Below are the code and all the weights of a small trained network. Each question names an input and a class and asks about switching units off, where a switched-off unit gives its printed mean instead of its output.

import numpy as np


def w(rows, s, z=0):
    codes = np.array(rows[::2]) - 128.0
    scale = np.full(codes.shape[1], s)
    scale[-1] = z or s
    return codes * scale


def norm(h):
    return h / np.sqrt((h * h).mean(-1, keepdims=True) + 1e-5)


def f(y):
    return y / 2 * (1 + np.tanh(0.7978845608 * (y + 0.044715 * y**3)))


def log_softmax(a):
    a = a - a.max(-1, keepdims=True)
    return a - np.log(np.exp(a).sum(-1, keepdims=True))


def net(x, mask):
    res = np.array(x, float).reshape(1, 8) / 4 @ E
    u = 0
    for l in range(2):
        y = f(norm(res) @ A[l][:, :-1].T + A[l][:, -1])
        res = res + np.where(mask[u : u + 6], y, B[l][:, -1]) @ B[l][:, :-1]
        u += 6
    return log_softmax(norm(res)[-1] @ U[:, :-1].T + U[:, -1])


A, B = {}, {}
E = w([
[113,197,171,188,202,110,98],'x0',
[123,123,148,135,120,121,143],'x1',
[87,164,139,132,79,82,35],'x2',
[130,131,117,122,135,130,125],'x3',
[127,130,129,120,130,126,129],'x4',
[110,114,140,115,128,123,125],'x5',
[132,156,141,120,116,108,163],'x6',
[158,96,98,174,157,3,117],'x7',
],0.0079)
A[0] = w([
[149,182,161,188,112,171,152,235],'L0N1',
[172,88,93,126,67,141,190,146],'L0N2',
[129,128,146,164,198,27,86,228],'L0N3',
[80,233,163,144,81,139,42,203],'L0N4',
[69,188,167,85,98,130,46,130],'L0N5',
[94,139,121,161,3,28,33,4],'L0N6',
],0.0075,0.0037)
B[0] = w([
[61,162,120,142,141,112,107,188],'L0N1',
[110,119,125,130,76,154,72,171],'L0N2',
[96,153,118,151,105,189,191,254],'L0N3',
[84,100,158,145,228,67,65,239],'L0N4',
[144,161,144,203,202,90,148,198],'L0N5',
[176,120,97,35,172,253,126,205],'L0N6',
],0.011,0.0071)
A[1] = w([
[101,185,153,209,254,152,167,255],'L1N1',
[149,204,139,137,154,179,135,63],'L1N2',
[148,69,66,147,65,77,152,89],'L1N3',
[11,116,140,122,133,90,145,209],'L1N4',
[83,130,142,125,167,170,67,189],'L1N5',
[123,44,30,186,74,119,227,128],'L1N6',
],0.0073,0.0036)
B[1] = w([
[210,53,145,72,2,157,101,250],'L1N1',
[88,156,187,94,132,60,73,143],'L1N2',
[91,253,178,184,236,25,89,138],'L1N3',
[176,152,72,80,124,142,147,163],'L1N4',
[172,165,169,82,40,53,227,174],'L1N5',
[65,173,98,186,238,132,137,169],'L1N6',
],0.0071,0.014)
U = w([
[121,121,45,160,95,174,204,213],'0',
[168,141,194,100,49,88,103,2],'1',
[34,175,150,252,240,2,96,162],'2',
],0.0091,0.002)

Each question gives the input, the list of numbers given to net, and the class t.
The units are the neurons (one row each of A and B). Each row of codes is followed by its name. A weight is (code - 128) times the scale printed after its matrix; where a second scale follows, it is the last column's (A, B and U).
mask holds one flag per neuron, layer by layer. A switched-off neuron (its flag False) gives its mean, the last column of its row in B, instead of its output. The means were averaged over made-up inputs and are rounded, as every weight is.
A unit's drop is (log p(t) with every unit on - log p(t) with that unit switched off) / (log p(t) with every unit on - log p(t) with every unit switched off).
The circuit of an input: a set's keep is (log p(t) with only the set's units on - log p(t) with every unit switched off) / (log p(t) with every unit on - log p(t) with every unit switched off). Starting from all 12 units, units are removed one at a time, each time the one whose removal leaves the highest keep (on an exact tie, the one counted first), for as long as the keep stays at least 0.8.
circuit, biggest first: the units of the circuit, biggest drop first
unit that matters most: the unit with the biggest drop
k most important neurons: the k neurons with the biggest drops, biggest first
k most important neurons of layer l: the k neurons of layer l with the biggest drops, biggest first
drop when u is switched off: that unit's drop, to one decimal
input [8,-3,5,4,5,8,7,2], class 1: circuit, biggest first => [L1N1]
input [6,5,5,-2,3,-1,-3,1], class 1: 2 most important neurons of layer 1 => [L1N1 L1N6]
input [7,5,-6,-1,-6,8,6,-8], class 1: circuit, biggest first => [L0N3 L1N1]
input [-1,5,-2,-2,7,6,7,2], class 2: 2 most important neurons => [L1N1 L0N6]
input [-8,-3,5,3,-1,2,4,3], class 0: circuit, biggest first => [L1N1 L0N4]
input [5,4,-6,-5,2,-7,3,0], class 1: 3 most important neurons => [L1N1 L1N2 L0N3]
input [7,2,8,-3,-7,2,-5,8], class 1: circuit, biggest first => [L1N1 L0N6 L0N3]
input [-8,5,-3,-2,-2,0,-1,2], class 2: 2 most important neurons of layer 0 => [L0N6 L0N3]
input [3,8,2,7,-5,-6,5,2], class 1: 3 most important neurons of layer 1 => [L1N1 L1N2 L1N6]
input [-2,7,2,-4,-6,-5,-4,8], class 0: 2 most important neurons => [L0N6 L0N3]
input [-3,1,4,1,-4,4,-7,4], class 0: 2 most important neurons => [L0N6 L1N1]
input [3,-3,-7,5,-4,-1,-3,8], class 0: 2 most important neurons => [L0N3 L1N1]
input [6,-6,-4,-5,7,-5,1,0], class 1: 2 most important neurons of layer 1 => [L1N1 L1N2]
input [0,-2,1,-4,-1,-4,8,8], class 0: unit that matters most => L0N3
input [-2,-7,0,7,-1,-6,0,4], class 2: 4 most important neurons => [L1N1 L0N6 L1N6 L1N3]
input [1,-2,-1,-5,3,6,-5,8], class 0: 2 most important neurons of layer 0 => [L0N3 L0N2]
input [-3,-6,2,-3,7,-1,8,4], class 0: 2 most important neurons => [L0N6 L1N1]
input [5,8,5,7,-1,-4,-8,-6], class 2: 2 most important neurons of layer 0 => [L0N4 L0N5]
input [2,-6,8,1,-6,-8,-8,-4], class 2: 2 most important neurons => [L0N4 L0N5]
input [6,7,0,-4,-1,-2,1,1], class 0: circuit, biggest first => [L0N3]
input [2,-5,5,2,8,-5,-1,-3], class 2: 2 most important neurons => [L0N4 L0N5]
input [-1,-8,2,7,-7,4,-3,6], class 0: drop when L0N6 is switched off => 0.4
input [8,-5,-2,1,-8,4,-3,-3], class 1: drop when L1N1 is switched off => 1.6
input [-6,-4,-3,0,2,7,7,6], class 2: drop when L1N3 is switched off => 0.1
input [-7,-3,-2,-6,2,-4,-1,5], class 2: drop when L1N3 is switched off => 0.2
